(in the rows, 128 means zero)
Each row has a class, written after it.
[ 90 141 191 167  86 229 116 135 116  89 145 130 123 198 157 117 126 184
 149  88 181 109 118 145 111 121 139  82 102 146 122  64 122  59 118 166
 119 145 130  82 152 142 143 103 101 109 158 180 119  83 176] : J_466
[151 144 100  94  76 136 124 101 145  88 133 132 140 100 125 114 157 126
 147 114 139 154 107 139 110 179 158 102 121 148 150 107 149 126 115 125
 140 146  97  86 103 137 128 129 134 131 144 147 164 116 121] : J_200
[122 120 134 119 146 133 125 137 130 128 166 133 133 121 122 120 127 153
 147 117 121 138 125 149 128 148 111 123 140 132 137 146 157 133 134 124
 137 129 139 104 142 122 125 132 128  95 145 148 137 137 138] : J_891
[109 127 126 111 150 160 116 122 106 128 159 138 158 157 132 129 122 150
 147 105  90 114 112 138 135 150  90 126 126 159 135 159 165 130 142 106
 147 130 160 112 140 111 117 134 159  88 149 158 138 130 149] : J_645
[151 112 111  85  91 123 124 117 140 100  98 121 170 111 123 115 152 123
 147 139 104 171 119 139 142 188 142 121 126 141 126 122 138 145 124 116
 145 121 111 113  56 124 124 140 145 123 121 130 161 135 113] : J_34
[147 138 112 130 143 147 120  86 117 162 160 144 104  93 121 155 128  80
 124 100 168 131 146 163 159 125  48  83  86 130 141  64 173 196 182  81
 128 163 127  30 145 173 126 138  38 132 111 134 143 173 145] : J_466
[127 153 113 150 107 162 134 122 126 115 142 122  91 133 131 134 124 158
 138 126 173 118 175 161 112  99 139  98 114 145 137 127 129 123 125 118
 123 142 144 121 136 152 163 153  99 145 151 146 125 120 138] : J_200
[158 130 131 100  48 109 151 102 154  97 129 132 130  81 141 104 166 150
 147  92 170 172 145 163 125 240 163 125 124 140 151  97 132 143 111  76
 126 146  88  48 111 196 109 132  81 144 155 115 164 140 117] : J_34
[119 138 121 128 148 101 148 141 109 102 114 112  99 103 103 143 144 109
 135 162 131 157 109 135 119 113 175 133 160 151 136 122 121 110  94 160
 123 107 124  95 102 136 116 119 109 110 146 145  79 147 120] : J_466
[ 93 125 124 151  59 232 127 117 162  73  91 134 145  85 129 100 188  94
 168 125 167  78 163 113 112  78 225  86  93 104 144 110 117 107 120 228
 157 130 176  61  84 103 106 171 159 205 239 214 117  60 157] : J_891
[107 129 148 141  96 109 171 135 132 134 109 150 114  93 115 146 155  98
 126 138 154 183 116 133 166  65 163 131 143 139 119 127 120  92 126 177
  96  92 120 143 113 147 144 149 103 112 122 133  81 130 111] : J_961
[134 132  96 148  87 143 147  92 139 103 136 131  91 153 105 127 139 164
 143 127 191 112 169 175 146  83 132 111 109 150 127 119 120 122 137 133
 119 122 127 124 107 147 154 155  87 128 153 139 130 122 128] : J_200
[ 91 133 134 125  70 146 120 131 149 142 178 126 146  90 143 117 146 173
 180 113 159 160 107 150 101 109 140  83  88 140 149 132 145  85 126  97
 138 121 145  96 114 126 139  77 110 147 186 152 124 109 117] : J_891
[106 156  65 110  77 122  90  70 118  70 159  96 105 141 140 141 163 166
 174 123 146 140 143 149 126 106 165 102 121 145 132 155 133 105 125 124
 160 102 159  93 100 123 134 120  93 124 146 164 120 137 123] : J_421
[127 116  90 132  91 116 134  80 135 122 118 140 136  80 162 162 143 148
 116 109 197 208  84 173  97  73 186 152 131 168 173 136 109  90 117  78
  90 146  94 138  93 174 123  84  55 114 170 178 136 138 108] : J_645
[108 115 128 174 153 116 166 112 130 145 114 116 106 105  90 123 120 119
 108 145 155 131 108 131 129 104 152 160 178 120 133 115 174 121 109 132
 130 118 117 143 120 156 128 130 121  77 152 140  98 179 118] : J_296
[137 121 101 154 129 119 154 139 140 119 117 126 104 117 116 124 134 135
 120 137 164 132 120 128 147  99 131 120 157 117 110 132 151 115 119 143
  96 132 129 161 105 117 131 116 111 128 127 122 105 116 116] : J_200
[138 156 102 148  81 144 123 108 139  67 140 143 110 100 145 128 167 110
 158 110 169 136 116 133 115 149 167  45  90 135 146 105 160 135 116 133
 145 152  99  64  95 140 169 126 117 148 155 160 138 115 122] : J_961
[115 114 157 123 112 101 177 132 159 162  72 135 123  71 122 141  87  76
 104 175 161  92 140 129 135  58 134 141 150 104 137  45  79  75 107 129
 170 103 134 133 120 102 149 111 164 134 171 147  81 118 133] : J_21
[115 126 139 156 152 116 155 144 115 109 113 125 117 109 116 136 133 116
 103 153 162 145 122 133 111 107 175 124 157 137 132  94 112 100  95 169
 125 118 115 138 110 131 123 114 122 107 137 124  99 131 116] : J_466
[105 120 121 100 144 188  75 124  64  95 134 119  93 195 101 126  69  85
  91 123  36 116 140 133 144 114  83 117  87 151 111 109 159  98 148 110
 141 157 107 108 101  68 118 114 103 123 163 137 120 146 109] : J_296
[115 138 121 138 125 123 155 124 122 105 118 123 126 118 119 145 142 107
 112 128 171 163 130 144 124  99 173 128 143 139 138 119 120  98 116 164
 121 110 121 128 114 131 137 117 117 140 143 124 100 123 106] : J_34
[157 107 139 114 116 151 141 120 138 146 121 144 134 125 148 127 121 133
 119 111 108 151 118 136 154 129  99 102 128 142 120  94 125 111 137 108
 113 142 133 106 102 126  93 109 106 136 132 126 121 124 136] : J_21
[140  82  84 172  60 186 109  92 168  55  88 144 144  88 201  78  55 182
  56 108 185  95 207  73  97 133 102  80  64  61 161  56 170  13  66 104
 169 202 191  80  70  39 114  72 172 200 145 149 114  65 111] : J_891
[129 159 116 159 124 176 125 112 137 126 145 109  90 122 103 113 125 152
 152 129 172 109 157 153 113  83 142 100 113 142 133 141 149 128 153 134
 132 136 159 146 120 146 177 153 125 119 170 137 126 131 121] : J_891
[150 156  81 160  89 168 111 114 114 120 123 111  83 128 129 128 153 142
 152 134 176 125 193 166 119  89 124  94 114 165 141 147 120 125 126 123
 137 117 157 131 150 135 157 155  85 147 161 138 124 122 135] : J_645
[140 151 105 104  62 139 143 106 146 103 118 125 128 102 133 118 154 125
 155 113 150 157 118 123 114 173 166  91 127 139 141 114 138 125 130 126
 142 134 110 105 109 138 126 132 136 139 126 148 152 122 120] : J_200
[131 128 110 163 128 147 133 103 126 118 113 125 111 123 119 123 132 128
 123 134 183 131 116 147 107  87 180 130 138 141 136 128 145 122 127 152
 136 117 122 129 137 141 130 108 105 121 171 140 119 136 125] : J_961
[140 153 111  95  98 152 133 110 141 116 135 141 139 111 130 114 169 140
 141 118 142 141 108 130 102 226 167 106 115 152 142 140 175 151 137 145
 130 151 110  96 118 138 115 105 151 133 156 131 155 114 117] : J_645
[142 117 148 114  95 149 145 131 139 134 107 142 129 126 156 109 137 111
 127 109 116 147 134 133 137 157 115 107 118 150 130  78 113 108 120 146
 109 137 138  89 118 124  99 122 118 148 137 146 117 113 142] : J_645
[118 141 119 144 127 116 134 130 105  99 118 115 123 110 122 144 142 137
 130 124 183 173 135 160 101  91 181 149 152 158 143 128 108  95 108 156
 120  95 128 115 152 143 138 110  97 126 149 145  93 142 130] : J_466
[146 120 130 137 110 147 146 141 133 136 117 134 100 127 146 131 124 120
 124 101 132 147 139 140 142 128  96  88 140 140 118  97 122 117 130 112
 104 144 126 118 128 115 105 118 102 142 125 142 116 123 147] : J_200
[150 150 112 120  99 184  99  92 137  74 140 125 165 127 123  67 160  80
 156 100 132 121 101 124  98 165 198  52  76 128 143  99 132 116 143 179
 174 146 119 113 114 114 145 135 154 163 151 150 170  82 104] : J_466
[147 115 126 140 110 140 159 157 139 134  85 131 123 100 133 128 126  64
 123  85 146 143 101 133 164 140  77  79 134 126 128  91 141 122 151 140
  94 152 116 125 110  97 118 117 117 119 122 140 109 126 131] : J_891
[132 136 118 160 114 158 147 114 134 137 118 112  79 132 111 136 119 164
 130 137 169  97 165 159 112 103 121 104 129 124 139 110 135 141 138  97
 117 145 144 114 133 158 152 157 112 140 159 139 121 137 142] : J_21
[133 150 132 108  73 172 135 108 115  97 124 122 134 134 124 110 132  95
 138 114 122 135 119 135 108 183 176  88 108 140 158 101 149 119 119 161
 158 143  87  75 117 156 127 141 140 130 131 149 144 120 111] : J_296
[132 167  87 152 136 122 136 112 138 116 135 132  99 119 109 137 106 157
 122 139 144  97 223 183  97 110 148 134 117 130 152 127 125 172 138 109
 115 142 144  98 155 132 132 139 127 217 165 145 148 125 126] : J_296
[169 121 153  75  68 161 142 123 144 158 109 166 160  96 222 140 105 114
 117  92 151 186 100 132 141 140  90 130 133 159 163  51  60  92 143 104
  97 139 120  99 120 139  61  74 104 163 109 122 130 110 144] : J_34
[113 119 129 146 140 100 166 127 116 102  92 121 132 113 116 152 129 134
 105 142 142 158 133 139 144 106 169 135 170 129 132 118 105 104 104 126
 125 112 111 132 113 140 128 141 127  97 138 126 107 140 123] : J_21
[155 109 145 105 125 128 135 139 140 119 111 120 135 131 156 114 122 133
 109 104 107 156 125 147 146 149 114 112 137 140 116  94 100 109 120 112
  94 146 122 124 108 116  93 120 114 138 115 119 134 122 144] : J_421
[142 167 119  92  26 225 143  83 145  97  76 135  97 146 132  95 131 120
 158 132 164  95  49  64 110 185 162  99  87  93 139  47 149 114 153 107
 156 190  63  84  45 141 156  60 157 129 159 113 143  99  85] : J_961
[106 145 122 140 122 121 145 134 124 102 128 106 127 105 111 116 130 120
 131 136 151 156 118 138 105 100 195 113 145 140 137 134 125  89  96 182
 123 109 124 134 121 127 144 119 126 120 140 138  97 128 109] : J_891
[163 166 149 140  33 185 101 123 140  81 107 116  83 178 143  96 142 134
 134  96 121 115 189 149 110 106 169  68  65 192  99  88  52  77 110 131
 105 145 139 135  91 134 127 168 100 209 139 139 156  78 133] : J_21
[142 157 137 114  90 180 100 100 138  71 137 135 139 102 128 117 149 108
 137 124 133 142  85 121 100 149 186  88  99 146 150  94 152 104 130 158
 161 147 108  87 104 127 142 105 168 126 192 164 162  99 108] : J_21
[113 117 143 140 163 151 125 136 114 135 160 154 135 132 130 138 134 147
 145 117 119 127 121 148 128 150 111 110 120 144 136 150 160 146 143 107
 149 133 151  96 134 124 110 123 137  96 155 171 132 139 141] : J_466
[122 114 144 136 166 112 130 149 128 124 155 120 142 134 120 133 136 156
 127 103 120 162 148 168 127 183 121 138 156 158 130 178 154 161 133 105
 142 119 142 122 146 139  92 178 126  86 129 142 149 163 156] : J_296
[130 151 111 158 133 208 105 139 138 175 130 126 135 107 169 149  95 179
 181 171 211 131 121 139 111  13 112  81 118 167 129 154 135 111 142  98
 132 115 172 185 116 134 199 111 110 129 128 163 105 127 167] : J_34
[158 141 109 106  89 150 133 108 162 107 119 115 135 100 118 101 158 130
 138 116 151 169  93 151  85 207 156 100 147 146 153 104 134 153 142 124
 118 141 115 100 103 145  90 134 152 154 121 154 164 126 126] : J_34
[130 155 119 141 108 152 135 124 132 112 138 105  95 108 120 125 137 153
 157 127 152 138 166 165 116  71 136  87 121 144 131 138 114 118 132 105
 127 121 148 144 134 142 174 160 114 132 153 136 120 129 125] : J_421
[198 106 139 169 125 201 108 121 141 196 114 163  81 105 146 114  70 125
 128 116 149 142 150  97 132  78  78 129 121 139 112 150 103 153 191  52
 121 143 152 170 138 147  91 116  73 165 110 133 132 168 138] : J_34
[111 137 126 158 116 127 152 133 123 114  96 114  95 106  99 134 136  94
 130 148 159 127 112 132 112  97 169 108 150 135 131 111 139 106 111 167
 131 109 114 136 127 128 142 121 143 111 153 148  86 128 125] : J_961
[142 149 114  85  82 132 139  94 140  90 116 133 132 108 132 128 184 136
 158 132 135 132 109 129 118 199 167  90 104 145 139 118 158 131 112 132
 143 146  97  72  89 153 140 124 123 120 147 141 159  91 115] : J_645
[124 129 141 142  97 124 142 129 151 167 105 137 118 131 129  88 103 112
 119 129 103 136  98 138 140 133 138 122 143 139 121  82  74 106 112 112
  82 140 133 132  95 134  68 102 128 164 106 127  88 122 132] : J_961
[162 148 115  85  69 178 116  93 124  87 129 134 148 114 150 124 122 121
 145 126 124 153 106 118 129 132 145  87  97 120 138  78 156 117 132 125
 155 150  89  66  94 139 161  93 138 143 128 147 152 117 106] : J_21
[158 141 125 139 133 196 129  98 127 153 136 119  44 134 106 121 106 136
 172 138 165  67 158 145 112 110 107 119 118 138 144 103 146 152 172  75
 146 158 154 112 123 174 158 144 110 121 187 163 131 146 136] : J_34
[105 139 139 135 152  99 176 157 114 143 133 106 131 123  87 146 132 113
 141 141 179 170 161 149 119  81 194 126 144 156 126 130  91 119 106 157
 132  97 121 155 127 150 144 153 130 116  92 122 106 143 129] : J_200
[165 143 103  72  53 177 103  80 142 108 145 137 143  95 162 103 162 117
 156  97 142 150 112 130  98 186 144  99  96 157 161 109 181 121 139 158
 140 154 130  75 117 155 125 126 129 136 159 149 155 109 123] : J_645
[123 146 127 150 101 167 152 131 122 153 119 127  97 113 122 162 119 140
 138 137 163 110 174 143 135  85  97 111 106 147 144 125 133 114 134 114
 120 126 155 127 152 147 153 149 104 142 146 162 110 125 151] : J_200
[160 113 100 139 101 172 143 104 180 133 134 165  90  94  46  78 197  54
 173  97 151  69  90 121 133  80 121  82  92 123 117  84 136 109 172 145
 128 149 109 147  97  75 161 158  69 195 224 140 155  82 108] : J_296
[146 122  95  77  19 123 118 116 162  88 128 138 149  83 137 111 179  92
 138  99 144 169 109 127 167 174 103 112  98 105 142 103 159 103 122 129
 130 148 107 100  78 101 157 145 119 124 160 105 129 116  98] : J_21
[ 96 128 143 145 126 125 171 148 127 131 147 146 112 122 123 135 160 149
 123 108 166 141 172 170 130 188 125  95 111 128 148 126 151 153 103 139
 109 140 126  51 150 136  97 139 107 130 144 110 105 120 133] : J_296
[108 107 141 104 170  90 130 180 124 130 146 111 145 117 118 130 125 112
 137 130 122 139 115 178 119 150 118 139 147 140 138 112 111 140 112  91
 133 131 130 120 109 106 128 142 146 101 150 156 122 150 151] : J_466
[168 133 102  68  48 129 113  78 165  99 119 139 185 102 137  89 134 130
 161 122 131 159 128 152 126 181 177 132  94 154 146  99 156 118 120 169
 150 136 100  82  87 145 135 105 120 128 149 143 179 124 108] : J_891
[133 163 122 122 120 147 146 135 124 126 118 119 105 113 124 134 127 150
 147 157 158 112 176 170 103 105 176 116 120 151 153 114 108 142 128 128
 112 131 122 126 143 151 155 159 135 158 164 138 149 120 137] : J_466
[141 149 114 133 103 149 138 119 135 112 139 115  93 114 121 133 133 159
 149 132 167 122 174 165 108  90 126 100 115 138 143 118 127 124 133 116
 125 126 150 114 142 145 164 152 123 147 165 139 119 118 131] : J_21
[115 116 135 110 149 144 130 144 127 135 170 143 131 138 118 126 138 140
 145 113 128 125 113 154 113 177 103 134 143 133 140 133 162 155 140 122
 121 142 136  92 142 130 111 129 121 119 152 143 136 132 140] : J_34
[159 131 117  78  65 118 130 129 147  86 134 110 150  79 115 109 154 124
 157 126 126 172 121 132 110 169 148 107 131 133 146 119 149 111 114 167
 142 113  97 106 111 126 140 136 152 124 128 129 151 117 112] : J_891
[159 143 116 108  62 174 112  91 142  90 131 142 145 125 141  98 155 133
 141 106 127 139 109 127 108 189 157  91  96 139 138 117 161 124 122 129
 155 155 106  87  98 149 116 117 140 141 131 136 161  98 113] : J_961
[113 165 102 154 109 153 141 116 129 115 130 112  71 127 116 146 131 159
 133 125 173 127 196 168 113  93 135  95 112 136 144 125 124 138 144  95
 111 143 147 111 143 142 158 161 110 164 164 140 127 123 135] : J_200
[100 103 119 108 174  24 191 132 136 185  59 102 153 119  54 195  62 146
 133 182 125 111 166 207 162  79  49 172 124 162 157 132  63 170 129  33
 133  76 166 117 104 109 166 223 151  76  68 179 110 208 184] : J_466
[144 120 124 116  99 154 135 134 145 141 104 125 127 132 163 123 132  98
 133  98 131 147 145 119 147 129  92 110 115 125 118  86 124 116 137 123
 109 140 143 123 110 101 117 113 103 169 135 119 114 126 141] : J_34
[158 128 183 125 135 114 180 190 159 145  99  89  88  77 141 114 106 132
  91 132 149 194 141 148 118 176 146 107 160 107 127  73  96 135 114 114
  56 168  93 140 121 158 126 140 104 137  98 107 127 139 136] : J_891
[211 105 117 149  30 182 107 147 132 154  71  73  70  80 201 192  78 169
 131 144 213  50 175  62 110  50   4 139  86  49 154  86 174  74 125  81
 156 140 160 146 106  97 229  37 159 176 171 111  87 107 146] : J_891
[105 145 129 150  98 140 134 128 128  96 130 129 118 116 136 112 134 115
 114 128 163 141 132 127 108 151 183 117 131 139 137 110 150 111  94 177
 137 125 115  94 126 136 110 115 112 134 152 135 110 137 119] : J_296
[137 158 124 143  94 159 132 119 135 109 157 101  94 115 119 121 135 154
 150 122 171 131 187 176  99  83 152  82 108 139 138 122 126 118 121 126
 133 133 145 121 143 159 170 156 108 145 143 142 134 118 124] : J_421
[122 125 137 108 131 134 141 137 132 124 156 144 116 125 117 132 129 149
 152 118 116 130 137 145 125 168  99 129 143 139 139 131 149 140 134  96
 146 138 136  85 140 135  97 129 150 101 155 156 132 126 141] : J_200
[117 139 176  39 135 143 179 132 119 177 103 130 139 113  94 126  60 131
 149 172  71  69 151 120 116 141 175 186 146 121 146 115  62 112 141 103
 166 111 119 164 154 116 109 118 248 125 153 154 133 102 134] : J_200
[154 139 114 127 101 140 116 137 143 125 121 103 118 104 131 116 130 154
 161 137 181 139 150 177 119  93 118 119 120 150 122 131 134 125 135  91
 134 121 151 145 131 152 174 148  84 132 143 136 132 121 143] : J_961
[146  98 110 120 114 135  92 141 125 119 122 149 157 105 186 123 156 103
 155  88 114 163 119 146 150 117  92  94 118 150 130 133 118 119 120 131
 105 136 154  90 106 120 105 131  68 148 121 164 116 110 152] : J_891
[125 112 134 119 196 146 137 150 119 117 166 132 114 109 108 141 138 141
 156 103 140 123 127 153 138 153  78 120 140 123 132 160 169 178 165  71
 140 154 144 107 141 126 114 159 131  59 164 147 133 146 151] : J_466
[115 132 138 130 106 101 157 130 131 105 109 109 123  98 127 136 139 114
 120 143 141 170 148 123 105 104 191 125 149 128 130 115 115  86  88 169
 149  99 121 131 127 132 134 117 130 125 128 139 104 138 111] : J_421
[113 150 123 125 159 178 107 140 122 135 179 128 128 134 112 124 112 131
 153 128 106 112  77 122 117 101  96 117 138 121 132 163 167 138 159 115
 150 141 160 153 132  98 153 117 169  90 144 155 126 140 120] : J_421
[134 126 126 131 132 112 154 160 146  98 162 133 101 154  95 117 150 111
 154 112 156 136 122 147 163 106 102 119 129 115 127 103 151 105 120 157
 116 141 120 107 134  99 173 149  97 107 153 130 133 104 120] : J_200
[120 122 150 120 142 145 139 137 125 137 155 128 133 133 122 118 128 147
 139 117 114 130 130 137 124 167 119 122 131 142 134 134 142 135 132 115
 143 129 150 113 137 120 109 136 160 101 143 153 139 131 142] : J_645
[159 105 132 115 112 144 121 147 125 127 111 132 128 114 152 118 118 124
 129 106 106 162 120 127 153 131  83 107 137 137 117 100 122 104 136 129
  91 133 125 116 111 107 101  99 113 143 114 132 114 122 139] : J_891
[ 86 136 137 125 195 139 102 139 109 130 151 157 153 131 151 141 119 120
 107 128  99  90 100 129 109 189 146 158 148 120 153 147 163 183 119  92
 141 174 110  94 134 139  95 129 165 108 165 150 160 140 148] : J_296
[120 152 108 123 106 144 126 126 137 106 167 130 113  94 115 135 130 159
 154 117 157 131 186 183 130  87 117  85  96 154 135 147 116 128 134  84
 124 133 159  99 135 128 131 155 102 162 163 144 126  97 139] : J_200
[150 116 136 130  94 122 127 118 149 125  93 122 141 112 133 111 121 128
 133 111 124 168 140 136 148 116 138  98 113 150 118 113  90  91 134 119
 132 112 130 130  90 103 118 115 127 144 131 123 131 121 126] : J_891
[151 130 121 129  93 127 151 139 154 134  99 141 116 106 161 138 133 109
 126 114 134 154 158 131 161 134  63 108 115 150 120 107 141 113 118 122
 110 124 134 102 113 114  95 106 104 154 130 120  84 131 142] : J_296
[148 154 100  86  57 146 116  94 150  74 135 127 147 117 139  98 153 117
 153 117 139 144 114 136 107 156 162  96 100 128 148  90 144 103 117 147
 151 143 106  82 110 133 149 111 143 151 161 134 144  94 101] : J_21
[102 147 146 142 124 151 138 133 106  84 124 103 103 141 133 131 112 106
 111 142 144 113 125 120  78 137 196 102 135 127 149 102 122 103 102 175
 152 124 121 115 114 131 141 118 169 135 157 148 104 122 113] : J_34
[127 128 157 123 135 168 144 150 132 145 123 126 111 151 124 118 133 143
 132 129 130 112 119 140 105 144 127 123 149 136 124  91 145 126 118 137
 110 155 126 102 131 144 106 113 138 127 137 140 133 118 147] : J_421
[163 113 135 112 101 133 138 125 144 131 102 136 129 123 158 117 135 122
 126 101 115 158 127 146 157 130 100 110 130 144 115  91 108 106 124 120
  95 137 121 118 117 123 106 109  96 140 119 127 124 124 139] : J_421
